Here is a tiny trained network, its code and every weight. The questions are about switching its units off for an input and a class, where a switched-off unit gives its printed mean instead of its output.

import numpy as np


def w(rows, s, z=0):
    codes = np.array(rows[::2]) - 128.0
    scale = np.full(codes.shape[1], s)
    scale[-1] = z or s
    return codes * scale


def f(y):
    return y / 2 * (1 + np.tanh(0.7978845608 * (y + 0.044715 * y**3)))


def log_softmax(a):
    a = a - a.max(-1, keepdims=True)
    return a - np.log(np.exp(a).sum(-1, keepdims=True))


def net(x, mask):
    res = np.array(x, float).reshape(1, 8) / 4 @ E
    y = f(res @ A[0][:, :-1].T + A[0][:, -1])
    res = res + np.where(mask, y, B[0][:, -1]) @ B[0][:, :-1]
    return log_softmax(res[-1] @ U[:, :-1].T + U[:, -1])


A, B = {}, {}
E = w([
[117,114,148,181,182,106,120,208,103],'x0',
[92,131,77,208,138,223,109,144,221],'x1',
[91,198,129,181,83,92,112,72,97],'x2',
[65,142,154,138,188,68,51,112,86],'x3',
[144,136,182,52,121,70,127,187,104],'x4',
[131,56,129,99,114,155,158,40,141],'x5',
[173,106,71,96,168,82,152,124,80],'x6',
[117,118,2,180,116,51,90,122,158],'x7',
],0.0094)
A[0] = w([
[155,63,133,153,113,141,183,100,158,58],'n1',
[84,134,107,172,134,132,76,130,144,229],'n2',
[142,135,203,85,138,148,60,136,147,96],'n3',
[114,147,6,123,74,85,141,45,104,255],'n4',
[111,142,159,70,77,84,142,97,92,190],'n5',
[89,147,161,139,162,180,116,173,97,194],'n6',
],0.012,0.0047)
B[0] = w([
[139,88,71,90,123,166,91,83,205,170],'n1',
[107,108,90,181,91,130,125,160,140,202],'n2',
[86,120,129,158,49,111,232,114,83,162],'n3',
[164,115,139,171,124,249,94,165,108,253],'n4',
[165,15,180,54,171,124,96,161,68,203],'n5',
[31,108,57,194,89,47,140,164,76,170],'n6',
],0.011,0.016)
U = w([
[184,136,210,69,54,137,143,95,77,68],'0',
[145,186,89,150,210,114,34,22,115,3],'1',
[72,145,162,125,82,104,114,70,114,9],'2',
[157,68,157,105,110,212,124,36,176,251],'3',
[114,58,112,134,138,73,2,145,91,61],'4',
[113,87,119,207,110,170,83,164,146,222],'5',
],0.0098,0.0059)

Each question gives the input, the list of numbers given to net, and the class t.
The units are the neurons (one row each of A and B). Each row of codes is followed by its name. A weight is (code - 128) times the scale printed after its matrix; where a second scale follows, it is the last column's (A, B and U).
mask holds one flag per neuron, in row order. A switched-off neuron (its flag False) gives its mean, the last column of its row in B, instead of its output. The means were averaged over made-up inputs and are rounded, as every weight is.
A unit's drop is (log p(t) with every unit on - log p(t) with that unit switched off) / (log p(t) with every unit on - log p(t) with every unit switched off).
The circuit of an input: a set's keep is (log p(t) with only the set's units on - log p(t) with every unit switched off) / (log p(t) with every unit on - log p(t) with every unit switched off). Starting from all 6 units, units are removed one at a time, each time the one whose removal leaves the highest keep (on an exact tie, the one counted first), for as long as the keep stays at least 0.8.
units of the circuit, in order: the units of the circuit, biggest drop first
most important unit: the unit with the biggest drop
top k neurons: the k neurons with the biggest drops, biggest first
drop of u: that unit's drop, to one decimal
input [1,8,-7,-5,0,2,3,6], class 3: top 2 neurons	(n1; n6)
input [8,-5,8,-7,-1,4,1,1], class 0: most important unit	n2
input [8,0,6,7,-3,7,0,-5], class 4: top 2 neurons	(n4; n6)
input [-6,-1,2,2,-3,-6,0,-6], class 4: top 3 neurons	(n6; n4; n5)
input [-8,2,-6,1,0,-7,-7,-1], class 2: top 2 neurons	(n4; n3)
input [-7,-5,0,4,-1,-2,-8,2], class 0: top 2 neurons	(n6; n1)
input [-6,6,-7,7,8,-1,2,-8], class 2: units of the circuit, in order	(n6; n3; n4)
input [2,-5,-4,-1,-4,6,3,6], class 3: units of the circuit, in order	(n6; n1)
input [8,-5,-1,6,4,8,7,-5], class 0: top 3 neurons	(n3; n2; n1)
input [6,-7,4,-3,-8,2,1,-2], class 3: top 3 neurons	(n6; n2; n3)
input [-2,8,-7,6,1,8,-3,-6], class 5: top 2 neurons	(n6; n5)
input [1,-2,-6,-4,-6,4,5,8], class 3: top 3 neurons	(n1; n6; n2)
input [5,-8,-4,1,-8,-4,0,8], class 5: top 2 neurons	(n5; n4)
input [8,-4,-6,-5,-6,8,0,5], class 3: most important unit	n1
input [1,3,5,3,6,-7,-4,-6], class 2: drop of n4	0.5
input [-1,-2,-8,5,-1,-2,-6,-8], class 2: drop of n3	0.3
input [-5,4,4,-7,6,-8,-3,-4], class 0: drop of n4	0.5
